Below is a small trained network, with its code and all its weights. Each question gives an input and a target symbol and asks what happens when units are switched off, that is, made to give their printed mean instead of their output.

import numpy as np


def w(rows, s, z=0):
    codes = np.array(rows[::2]) - 128.0
    scale = np.full(codes.shape[1], s)
    scale[-1] = z or s
    return codes * scale


def norm(h):
    return h / np.sqrt((h * h).mean(-1, keepdims=True) + 1e-5)


def f(y):
    return y / 2 * (1 + np.tanh(0.7978845608 * (y + 0.044715 * y**3)))


def softmax(a):
    e = np.exp(a - a.max(-1, keepdims=True))
    return e / e.sum(-1, keepdims=True)


def log_softmax(a):
    a = a - a.max(-1, keepdims=True)
    return a - np.log(np.exp(a).sum(-1, keepdims=True))


def net(x, mask):
    ids = ['γεζηλμξπστφω'.index(c) for c in x.split()]
    T = len(ids)
    res = E[ids] + P[:T]
    r = norm(res)
    for j in range(2):
        rows = slice(2 * j, 2 * j + 2)
        q, k, v = (r @ M[0][rows].T for M in (Q, K, V))
        z = softmax(np.where(np.tri(T) > 0, q @ k.T / 2**0.5, -1e9)) @ v
        o = O[0][rows]
        res = res + np.where(mask[j], z, o[:, -1]) @ o[:, :-1]
    y = f(norm(res) @ A[0][:, :-1].T + A[0][:, -1])
    res = res + np.where(mask[2:26], y, B[0][:, -1]) @ B[0][:, :-1]
    return log_softmax(norm(res)[-1] @ U[:, :-1].T + U[:, -1])


Q, K, V, O, A, B = {}, {}, {}, {}, {}, {}
E = w([
[76,90,245],'γ',
[100,131,213],'ε',
[29,102,108],'ζ',
[71,89,252],'η',
[29,100,92],'λ',
[27,104,91],'μ',
[28,102,93],'ξ',
[27,103,91],'π',
[209,92,98],'σ',
[32,98,108],'τ',
[70,87,252],'φ',
[136,127,185],'ω',
],0.0027)
P = w([
[164,253,89],'0',
[118,43,136],'1',
[118,42,140],'2',
[118,48,134],'3',
[116,55,131],'4',
[114,62,126],'5',
[116,71,123],'6',
[114,77,118],'7',
[114,84,119],'8',
[113,88,113],'9',
[112,93,113],'10',
[112,98,111],'11',
[113,106,112],'12',
[113,112,113],'13',
],0.0017)
Q[0] = w([
[153,127,61],'h0',
[127,90,165],'h0',
[43,82,59],'h1',
[168,130,2],'h1',
],0.0086)
K[0] = w([
[123,132,176],'h0',
[94,51,80],'h0',
[117,246,64],'h1',
[176,122,99],'h1',
],0.012)
V[0] = w([
[169,192,190],'h0',
[31,64,110],'h0',
[239,43,64],'h1',
[252,123,222],'h1',
],0.0025)
O[0] = w([
[120,75,171,43],'h0',
[99,198,110,247],'h0',
[47,162,125,131],'h1',
[119,254,80,148],'h1',
],0.0044,0.0013)
A[0] = w([
[128,128,126,126],'n0',
[86,121,225,126],'n1',
[126,119,126,126],'n2',
[129,129,126,125],'n3',
[128,128,126,126],'n4',
[95,122,118,138],'n5',
[128,128,128,128],'n6',
[130,128,132,131],'n7',
[144,120,201,188],'n8',
[176,154,141,99],'n9',
[132,118,131,129],'n10',
[196,43,189,132],'n11',
[122,135,120,120],'n12',
[157,186,135,118],'n13',
[91,160,99,109],'n14',
[129,129,130,130],'n15',
[254,180,145,4],'n16',
[128,128,128,129],'n17',
[128,128,128,128],'n18',
[128,128,128,128],'n19',
[128,128,127,127],'n20',
[71,197,90,125],'n21',
[128,128,128,128],'n22',
[128,128,128,128],'n23',
],0.0066,0.0044)
B[0] = w([
[128,126,128,126],'n0',
[157,142,64,252],'n1',
[135,127,124,130],'n2',
[127,125,128,125],'n3',
[128,126,128,126],'n4',
[156,117,112,169],'n5',
[128,128,128,128],'n6',
[127,132,126,130],'n7',
[152,149,90,245],'n8',
[94,112,122,99],'n9',
[132,128,123,129],'n10',
[253,107,132,189],'n11',
[129,123,136,123],'n12',
[83,154,137,120],'n13',
[171,108,154,142],'n14',
[128,129,128,129],'n15',
[160,38,128,104],'n16',
[128,128,128,129],'n17',
[128,128,128,128],'n18',
[128,128,128,128],'n19',
[128,127,128,127],'n20',
[205,126,185,188],'n21',
[128,128,128,128],'n22',
[128,128,128,128],'n23',
],0.0054,0.002)
U = w([
[17,152,206,145],'γ',
[131,108,129,86],'ε',
[55,188,72,210],'ζ',
[154,189,190,255],'η',
[159,91,251,97],'λ',
[89,126,126,99],'μ',
[130,135,8,111],'ξ',
[90,125,125,96],'π',
[129,106,125,86],'σ',
[134,90,121,99],'τ',
[244,128,100,120],'φ',
[84,92,157,133],'ω',
],0.02,0.0087)

Each question gives the input, a string of symbols that net reads in full, and the target symbol t.
The units are the heads (2 rows each of Q, K, V and O) and the neurons (one row each of A and B). Each row of codes is followed by its name. A weight is (code - 128) times the scale printed after its matrix; where a second scale follows, it is the last column's (O, A, B and U).
mask holds one flag per unit, heads first, then neurons. A switched-off unit (its flag False) gives its mean, the last column of its rows in O or B, instead of its output. The means were averaged over made-up inputs and are rounded, as every weight is.
A unit's drop is (log p(t) with every unit on - log p(t) with that unit switched off) / (log p(t) with every unit on - log p(t) with every unit switched off).
The circuit of an input: a set's keep is (log p(t) with only the set's units on - log p(t) with every unit switched off) / (log p(t) with every unit on - log p(t) with every unit switched off). Starting from the 12 units with the biggest drops (on a tie, the unit counted first), units are removed one at a time, each time the one whose removal leaves the highest keep (on an exact tie, the one counted first), for as long as the keep stays at least 0.8.
circuit, biggest first: the units of the circuit, biggest drop first
top k neurons: the k neurons with the biggest drops, biggest first
which heads matter: for each layer, one digit per head in row order, 1 if its drop is at least 0.15 and else 0, layers parted by /
input ω γ ζ σ σ ω π ε λ ξ, target λ: circuit, biggest first => [n21, n1, n8]
input μ μ π σ ε σ ω ε λ φ, target φ: which heads matter => 01
input ω σ λ λ ζ, target λ: circuit, biggest first => [n21, n1, n8, h0]
input ω ε ε σ ξ λ σ ξ ω π σ ω μ, target λ: circuit, biggest first => [n21, n1, n8]
input φ φ ω π σ λ σ ε ζ ε, target ξ: circuit, biggest first => [n1]
input ζ ε π, target φ: which heads matter => 01
input σ σ λ γ σ π σ ε ω λ π μ η, target φ: circuit, biggest first => [h1, n11]
input π ε φ, target φ: which heads matter => 00
input σ ω ε, target φ: circuit, biggest first => [h0, n11]
input ω ζ σ π, target λ: circuit, biggest first => [n21, n1, h1, n8]
input σ ε λ ε ξ ω σ σ ε ω λ σ σ ω, target ζ: top 3 neurons => [n11, n13, n9]
input ε σ σ ω ε ω σ σ ε σ ε λ, target ω: circuit, biggest first => [n1, n8, n21]
input ω σ π η γ μ π ξ, target λ: circuit, biggest first => [n21, n1, n8, h0]
input ω ε ξ σ μ, target λ: circuit, biggest first => [n21, n1, h1, n8]
input ω σ ω ζ σ ε, target φ: circuit, biggest first => [n11, h1]
input σ ε ω σ π σ ξ ε τ σ ω π, target γ: top 2 neurons => [n11, n1]
input φ σ ζ σ ε φ ζ σ ε σ η, target φ: circuit, biggest first => [n11, h1]
input σ ω σ σ, target ζ: top 4 neurons => [n11, n1, n16, n8]
input σ ε γ ω ζ ω, target ξ: top 2 neurons => [n21, n1]
input σ ε ζ σ η σ γ σ λ ω ω σ ε μ, target γ: top neuron => [n11]
input ε σ σ φ μ τ σ ζ, target ω: top 4 neurons => [n11, n1, n8, n21]
input ω π λ ε ω λ, target λ: top 4 neurons => [n21, n1, n8, n14]
input σ ω η η μ τ, target γ: top 2 neurons => [n11, n21]
input σ σ σ λ, target γ: top 2 neurons => [n11, n1]
